Below is a small trained network, with its code and all its weights. Each question gives an input and a class and asks what happens when units are switched off, that is, made to give their printed mean instead of their output.

import numpy as np


def w(rows, s, z=0):
    codes = np.array(rows[::2]) - 128.0
    scale = np.full(codes.shape[1], s)
    scale[-1] = z or s
    return codes * scale


def f(y):
    return np.maximum(y, 0)


def log_softmax(a):
    a = a - a.max(-1, keepdims=True)
    return a - np.log(np.exp(a).sum(-1, keepdims=True))


def net(x, mask):
    res = np.array(x, float).reshape(1, 4) / 4 @ E
    y = f(res @ A[0][:, :-1].T + A[0][:, -1])
    res = res + np.where(mask, y, B[0][:, -1]) @ B[0][:, :-1]
    return log_softmax(res[-1] @ U[:, :-1].T + U[:, -1])


A, B = {}, {}
E = w([
[13,169,145,74,113,123,253,150,14,72,101,140],'x0',
[63,82,156,200,193,140,135,96,86,123,164,79],'x1',
[53,246,157,174,61,107,121,58,140,125,95,94],'x2',
[73,150,77,133,188,127,153,131,169,180,55,122],'x3',
],0.013)
A[0] = w([
[65,116,49,100,195,160,190,139,178,238,61,105,24],'n0',
[176,194,105,76,90,93,131,236,102,122,95,168,113],'n1',
[140,82,187,101,21,164,132,117,98,89,254,130,3],'n2',
[154,50,135,145,183,143,117,219,117,157,126,172,19],'n3',
[160,143,112,60,76,157,134,159,163,148,104,186,46],'n4',
[90,98,118,96,118,149,190,161,82,55,104,180,50],'n5',
[71,151,161,84,142,85,202,187,104,50,98,107,33],'n6',
[85,62,164,196,177,183,146,133,86,129,153,98,84],'n7',
[164,99,77,56,184,174,159,183,88,119,161,150,61],'n8',
],0.0093,0.0051)
B[0] = w([
[93,74,158,147,119,237,134,157,55,107,13,211,243],'n0',
[92,122,141,99,156,69,162,164,150,81,142,62,227],'n1',
[179,59,180,113,64,194,199,160,84,108,45,191,232],'n2',
[123,220,196,120,101,163,114,137,166,149,160,136,229],'n3',
[108,101,109,97,221,108,125,100,255,21,111,124,198],'n4',
[156,104,174,200,150,138,60,235,173,180,169,139,235],'n5',
[172,117,123,142,123,129,68,128,180,195,203,138,252],'n6',
[81,149,75,128,192,30,194,164,213,45,115,84,238],'n7',
[124,249,148,172,25,116,143,112,78,107,177,103,230],'n8',
],0.0089,0.012)
U = w([
[135,46,143,113,94,186,175,133,101,120,70,181,114],'0',
[170,65,128,158,151,131,26,144,164,191,163,141,109],'1',
[74,254,158,129,45,133,143,85,118,131,129,107,117],'2',
[104,88,123,95,183,82,181,126,152,78,127,91,89],'3',
[142,127,113,98,138,111,131,134,87,141,126,115,249],'4',
[136,102,56,30,141,130,151,79,48,180,157,119,85],'5',
],0.015,0.019)

Each question gives the input, the list of numbers given to net, and the class t.
The units are the neurons (one row each of A and B). Each row of codes is followed by its name. A weight is (code - 128) times the scale printed after its matrix; where a second scale follows, it is the last column's (A, B and U).
mask holds one flag per neuron, in row order. A switched-off neuron (its flag False) gives its mean, the last column of its row in B, instead of its output. The means were averaged over made-up inputs and are rounded, as every weight is.
A unit's drop is (log p(t) with every unit on - log p(t) with that unit switched off) / (log p(t) with every unit on - log p(t) with every unit switched off).
The circuit of an input: a set's keep is (log p(t) with only the set's units on - log p(t) with every unit switched off) / (log p(t) with every unit on - log p(t) with every unit switched off). Starting from all 9 units, units are removed one at a time, each time the one whose removal leaves the highest keep (on an exact tie, the one counted first), for as long as the keep stays at least 0.8.
circuit, biggest first: the units of the circuit, biggest drop first
unit that matters most: the unit with the biggest drop
k most important neurons: the k neurons with the biggest drops, biggest first
drop of u: that unit's drop, to one decimal
input [6,4,-8,-6], class 2: 3 most important neurons -> [n8; n3; n0]
input [8,-5,-3,-1], class 1: unit that matters most -> n5
input [2,-8,-1,7], class 3: 2 most important neurons -> [n1; n4]
input [-1,-4,5,5], class 0: circuit, biggest first -> [n8; n0]
input [-3,0,-6,1], class 2: circuit, biggest first -> [n8; n3]
input [-4,-5,-6,3], class 2: circuit, biggest first -> [n8; n3]
input [3,2,-2,2], class 4: 4 most important neurons -> [n2; n4; n7; n3]
input [2,-2,6,-6], class 0: circuit, biggest first -> [n2; n8]
input [-1,-3,2,2], class 4: 2 most important neurons -> [n7; n8]
input [5,-1,-5,-1], class 1: 2 most important neurons -> [n5; n6]
input [-6,8,-6,7], class 3: 2 most important neurons -> [n7; n2]
input [3,-1,4,4], class 0: 3 most important neurons -> [n8; n0; n3]
input [8,-5,3,-3], class 1: circuit, biggest first -> [n6; n5]
input [0,-8,2,-6], class 3: circuit, biggest first -> [n4]
input [6,-7,1,2], class 3: 2 most important neurons -> [n1; n4]
input [2,2,-1,-2], class 4: 3 most important neurons -> [n0; n4; n1]
input [7,6,-5,0], class 1: 2 most important neurons -> [n5; n6]
input [-4,-5,5,-5], class 0: 2 most important neurons -> [n8; n7]
input [-1,6,-2,-6], class 0: 3 most important neurons -> [n2; n1; n4]
input [5,-6,4,-8], class 0: circuit, biggest first -> [n2]
input [-3,8,-3,7], class 3: 3 most important neurons -> [n7; n2; n5]
input [5,3,4,0], class 1: 2 most important neurons -> [n6; n8]
input [-4,8,1,-2], class 3: drop of n7 -> 0.2
input [-4,2,-5,-2], class 2: drop of n3 -> 0.2
input [6,0,3,1], class 1: drop of n6 -> 0.1
input [-1,-8,-4,-7], class 3: drop of n0 -> 0.6
input [-1,-1,-6,-5], class 2: unit that matters most -> n8
